How the states are linked:
q89: g>q104, d>q645, k>q950
q161: g>q206, d>q792, k>q461
q181: g>q479, d>q770, k>q815
q661: g>q362, d>q353, k>q267
q162: g>q792, d>q206, k>q306
q306: g>q162, d>q220, k>q500
q371: g>q500, d>q457, k>q744
q211: g>q353, d>q362, k>q370
q428: g>q369, d>q461, k>q792
q815: g>q181, d>q850, k>q240
q362: g>q190, d>q211, k>q661
q850: g>q11, d>q815, k>q770
q695: g>q768, d>q866, k>q190
q741: g>q240, d>q914, k>q675
q240: g>q815, d>q11, k>q741
q104: g>q461, d>q369, k>q89
q457: g>q209, d>q371, k>q501
q567: g>q298, d>q691, k>q747
q353: g>q950, d>q661, k>q211
q747: g>q567, d>q511, k>q841
q369: g>q645, d>q104, k>q428
q511: g>q378, d>q747, k>q691
q190: g>q695, d>q370, k>q362
q37: g>q691, d>q298, k>q479
q298: g>q515, d>q37, k>q567
q11: g>q914, d>q240, k>q850
q950: g>q89, d>q267, k>q353
q209: g>q675, d>q744, k>q457
q267: g>q661, d>q950, k>q645
q500: g>q306, d>q501, k>q371
q356: g>q866, d>q768, k>q378
q979: g>q744, d>q675, k>q914
q691: g>q511, d>q567, k>q37
q479: g>q37, d>q515, k>q181
q220: g>q501, d>q306, k>q206
q914: g>q979, d>q741, k>q11
q675: g>q741, d>q979, k>q209
q770: g>q850, d>q181, k>q515
q370: g>q211, d>q190, k>q866
q768: g>q841, d>q356, k>q695
q378: g>q356, d>q841, k>q511
q206: g>q220, d>q162, k>q161
q744: g>q371, d>q209, k>q979
q515: g>q770, d>q479, k>q298
q501: g>q457, d>q500, k>q220
q841: g>q747, d>q378, k>q768
q792: g>q428, d>q161, k>q162
q866: g>q370, d>q695, k>q356
q461: g>q161, d>q428, k>q104
q645: g>q267, d>q89, k>q369

In the rows, 58 stands for zero.

The rows follow the links: the fewer symbols apart two states are, the more alike their rows tend to be.

Each row is also shifted at random along 3 hidden directions that mean nothing.

Some states, each with a row of numbers:
q190: [  52   40   75   45   68   55   49   51   40   35   85   60   42   48   74   63   33   71   57   57   90   60   60   62   27   58   72   53   76   68   82   74   50   70   55   51   71   57   87   63   69   47   41   50   70   52   60   80   72   69   49   16   59]
q979: [  69   51   70   50   62   70   33   73   52   69   52   61   43   72   48   54   56   60   51   53   63   61   55   43   61   41   57   67   67   64   69   73   73   67   45   78   56   81   46   55   59   86   57   30   47   67   47   60   67   76   67   60   59]
q792: [  57   64   44   63   47   59   70   57   82   68   42   56   71   49   65   59   71   64   80   62   46   60   45   65   79   64   47   63   43   50   49   45   45   54   63   64   68   45   49   70   59   48   59   93   59   45   59   49   39   45   56   76   58]
q369: [  56   55   42   83   49   52   78   71   57   45   43   67   48   56   70   55   53   72   65   50   62   67   32   62   72   36   47   44   54   54   48   51   40   41   59   52   50   43   60   61   54   38   67   81   69   56   67   56   37   55   47   53   66]
q267: [  54   39   55   79   51   56   57   68   36   47   46   43   36   62   60   67   53   79   50   45   82   67   45   69   47   31   45   53   51   70   51   58   51   40   66   54   55   58   55   42   68   34   76   61   74   68   53   70   52   61   45   55   60]
q428: [  56   63   40   76   48   48   69   66   69   70   38   49   62   54   58   60   76   72   69   56   51   59   40   68   77   53   46   53   35   53   44   49   40   41   69   62   49   50   47   52   53   44   66   84   57   61   60   50   38   47   42   80   65]
q206: [  60   50   68   37   57   19   35   69   67   70   72   41   49   58   66   52   76   62   54   55   69   63   36   62   35   66   93   49   39   72   82   82   39   59   65   83   23   67   66   33   49   64   28   38   61   81   67   91   79   59   18   43   66]
q353: [  56   60   43   83   51   81   74   59   57   52   36   58   57   50   61   64   52   74   77   48   60   64   53   61   73   33   29   64   54   54   39   46   53   53   63   49   82   44   47   73   71   43   78   86   63   42   48   50   32   50   71   67   58]
q741: [  48   70   45   66   61   71   86   28   44   36   64   37   58   53   49   56   44   55   51   62   61   37   64   69   60   62   53   51   59   51   36   42   60   43   80   17   75   49   68   50   56   44   83   67   67   45   69   45   48   44   57   35   65]
q298: [  46   78   43   60   62   54   81   41   62   60   62   33   71   62   40   53   71   45   49   64   35   42   65   69   71   78   59   58   46   47   36   40   63   44   75   29   59   54   52   44   48   62   76   69   53   56   74   40   53   39   56   60   59]
q161: [  62   44   70   47   57   53   30   64   52   52   66   51   49   51   69   70   52   68   60   55   82   68   61   66   30   49   66   62   55   69   83   65   44   68   58   75   68   60   66   58   70   44   40   51   63   62   42   83   64   60   54   53   44]
q211: [  60   56   39   80   49   59   74   64   74   61   43   44   55   60   56   50   64   65   71   55   47   57   28   53   90   45   41   49   47   45   40   52   51   52   60   57   56   52   53   56   54   56   66   75   63   54   67   49   37   54   49   60   75]
q515: [  55   66   45   67   61   66   83   45   52   49   55   65   66   60   47   58   48   42   50   58   43   41   66   59   74   58   43   49   69   48   30   37   71   41   62   28   62   51   54   61   49   55   77   61   55   56   68   32   51   54   72   59   60]
q645: [  51   48   48   81   48   69   72   55   41   38   48   51   39   55   66   57   41   82   64   48   78   58   41   67   58   30   33   53   60   60   44   54   43   44   68   43   72   44   66   62   65   31   76   77   74   49   56   61   37   61   52   43   64]
q815: [  57   62   62   75   68   80   64   50   34   46   54   61   50   67   38   65   43   56   38   55   62   52   80   62   48   49   33   64   76   66   38   49   78   38   64   33   71   61   42   46   62   55   89   49   61   61   44   40   57   56   79   66   48]
q675: [  42   70   44   67   62   43   84   41   58   47   67   55   67   56   55   53   61   46   45   63   47   46   57   76   62   71   63   46   47   48   38   36   53   37   71   32   48   46   66   49   47   39   68   67   62   62   74   47   54   47   49   47   66]
q378: [  68   67   62   43   61   46   47   76   84   87   51   90   81   59   59   55   69   33   68   65   30   65   63   43   68   75   65   65   61   54   64   59   70   70   35   85   45   61   44   70   50   80   38   54   36   58   56   51   66   62   74   93   49]
q691: [  62   56   77   44   67   71   33   62   59   72   56   78   67   65   44   68   60   46   58   65   51   63   84   44   48   67   56   76   76   67   69   67   80   80   38   76   62   73   51   66   67   79   49   43   38   64   41   55   73   66   85   79   39]
q479: [  58   58   73   57   68   60   41   76   40   59   53   73   45   79   45   59   56   50   29   48   60   60   71   45   43   44   55   68   74   67   62   74   84   56   48   64   39   77   39   41   53   78   67   26   51   84   49   55   74   76   72   73   57]
q511: [  62   62   65   39   63   58   29   55   75   91   58   27   72   67   27   61   89   48   55   64   37   55   75   53   57   76   61   77   41   57   64   69   76   73   53   85   53   80   37   46   58   87   46   36   33   64   50   64   69   49   59   89   51]

Where do the symbols, taken in turn from left to right, take each start?
Answer with the state's name.
[  52   63   49   71   61   67   73   50   37   51   50   40   51   67   35   67   62   54   31   56   55   48   68   71   56   53   47   58   54   61   33   46   70   32   73   32   56   61   47   32   47   52   95   51   59   72   57   43   56   52   57   64   56]
g d g: q11
[  59   42   64   69   55   52   48   70   36   44   55   43   29   60   62   62   51   78   42   46   83   61   41   65   34   30   58   53   56   74   62   70   53   40   71   62   44   62   55   35   62   45   65   43   70   77   55   75   62   68   36   45   65]
d k: q211
[  61   40   64   70   53   56   44   81   43   46   51   87   37   54   75   68   45   75   55   44   80   75   43   55   40   23   44   58   65   71   64   69   51   55   47   73   49   57   50   58   66   45   56   55   66   69   45   71   55   77   59   55   60]
d k: q428
[  63   46   63   59   61   93   41   45   47   62   63    9   33   69   30   58   56   72   50   50   67   45   69   54   60   42   45   69   59   63   61   75   77   67   64   53   81   86   49   50   70   81   76   31   54   57   45   61   59   59   64   43   58]
k k g: q11
[  57   51   68   64   66   63   55   68   34   51   54   60   33   75   49   48   48   58   31   47   60   52   56   50   52   40   57   54   79   67   52   72   79   41   55   44   40   71   51   36   51   69   75   23   62   78   67   51   72   77   62   52   67]
d k k: q298
[  54   63   69   42   59   39   37   58   65   70   58   73   82   45   63   83   74   45   55   68   55   71   78   68   27   82   69   73   45   69   70   46   47   60   57   86   50   50   51   52   60   42   37   67   46   63   48   71   67   43   55   85   32]
d g k g: q162
[  58   51   73   33   65   35   38   56   54   53   84   61   53   56   75   58   54   56   47   59   70   60   54   62   28   70   93   46   60   67   83   72   53   62   60   68   40   65   77   45   53   57   31   35   59   70   67   77   81   66   33   30   61]
k d d: q190
[  48   78   49   48   62   50   78   42   67   58   62   54   81   54   49   58   73   37   50   71   38   51   75   65   63   90   66   54   52   49   43   36   59   52   67   41   54   51   57   50   50   54   60   73   50   56   70   41   59   44   61   65   55]
g g d g: q37
[  62   73   49   46   50   52   53   59   87   91   53   35   74   60   44   46   87   49   68   63   32   54   56   52   80   77   62   62   36   49   57   59   54   70   53   78   52   66   45   59   54   81   46   62   40   55   62   57   56   49   56   80   60]
k d: q841
[  61   70   51   73   59   70   78   52   41   56   51   54   53   70   40   49   54   54   39   53   46   47   61   56   73   49   41   58   61   51   30   51   73   41   63   30   51   61   47   47   48   64   88   51   53   69   62   34   53   58   63   62   69]
g g d: q240
[  61   33   71   58   54   49   40   77   44   46   66   75   37   61   78   61   44   72   57   49   86   71   42   53   39   36   61   55   62   70   82   78   46   60   47   69   46   64   69   58   61   53   41   53   70   65   52   80   61   79   46   42   61]
d g: q369
[  63   71   48   57   52   54   71   64   87   74   43   88   83   49   64   55   66   42   81   59   32   61   50   46   85   70   51   62   60   45   51   47   60   70   47   65   59   48   52   85   54   62   52   82   42   43   58   42   44   52   77   83   54]
g g d: q362
[  50   66   60   43   59   35   47   45   75   68   71   38   73   47   55   64   83   47   54   71   55   60   60   71   41   88   80   54   32   58   65   54   46   54   78   68   46   53   64   44   56   48   38   64   54   66   65   73   70   37   30   61   53]
k k: q206
[  65   56   55   40   53   60   44   58   84   78   64   38   67   53   58   49   69   63   78   64   51   57   51   47   70   74   69   62   52   46   75   66   52   87   49   82   65   64   63   76   64   74   32   58   52   45   57   67   61   56   50   60   57]
g g k: q306
[  50   68   59   34   64   60   64   16   63   49   92   23   73   46   50   53   58   51   66   75   67   43   81   75   43   95   82   57   51   55   70   54   43   78   68   47   86   56   85   65   71   56   38   60   66   35   70   69   70   41   47   22   51]
g g k g: q567
[  48   71   49   45   58   28   70   48   73   57   69   42   77   46   57   49   74   46   57   66   54   54   56   73   52   84   85   47   39   56   59   43   45   52   72   53   51   45   69   47   51   46   46   67   57   58   69   63   65   41   32   54   58]
d k: q744
[  64   53   68   50   57   71   24   55   64   86   66    6   48   69   32   59   80   74   55   56   58   54   61   47   60   59   62   74   40   59   73   79   66   75   61   84   63   85   43   48   67   88   56   31   48   62   48   74   68   61   52   67   55]
g k k: q979
[  58   62   55   77   62   61   58   77   42   72   31   58   50   80   34   63   64   50   32   46   36   54   59   52   67   41   35   63   57   65   31   56   83   30   57   55   34   71   28   28   41   71   89   36   48   83   51   40   56   63   71   89   61]
k d d: q770
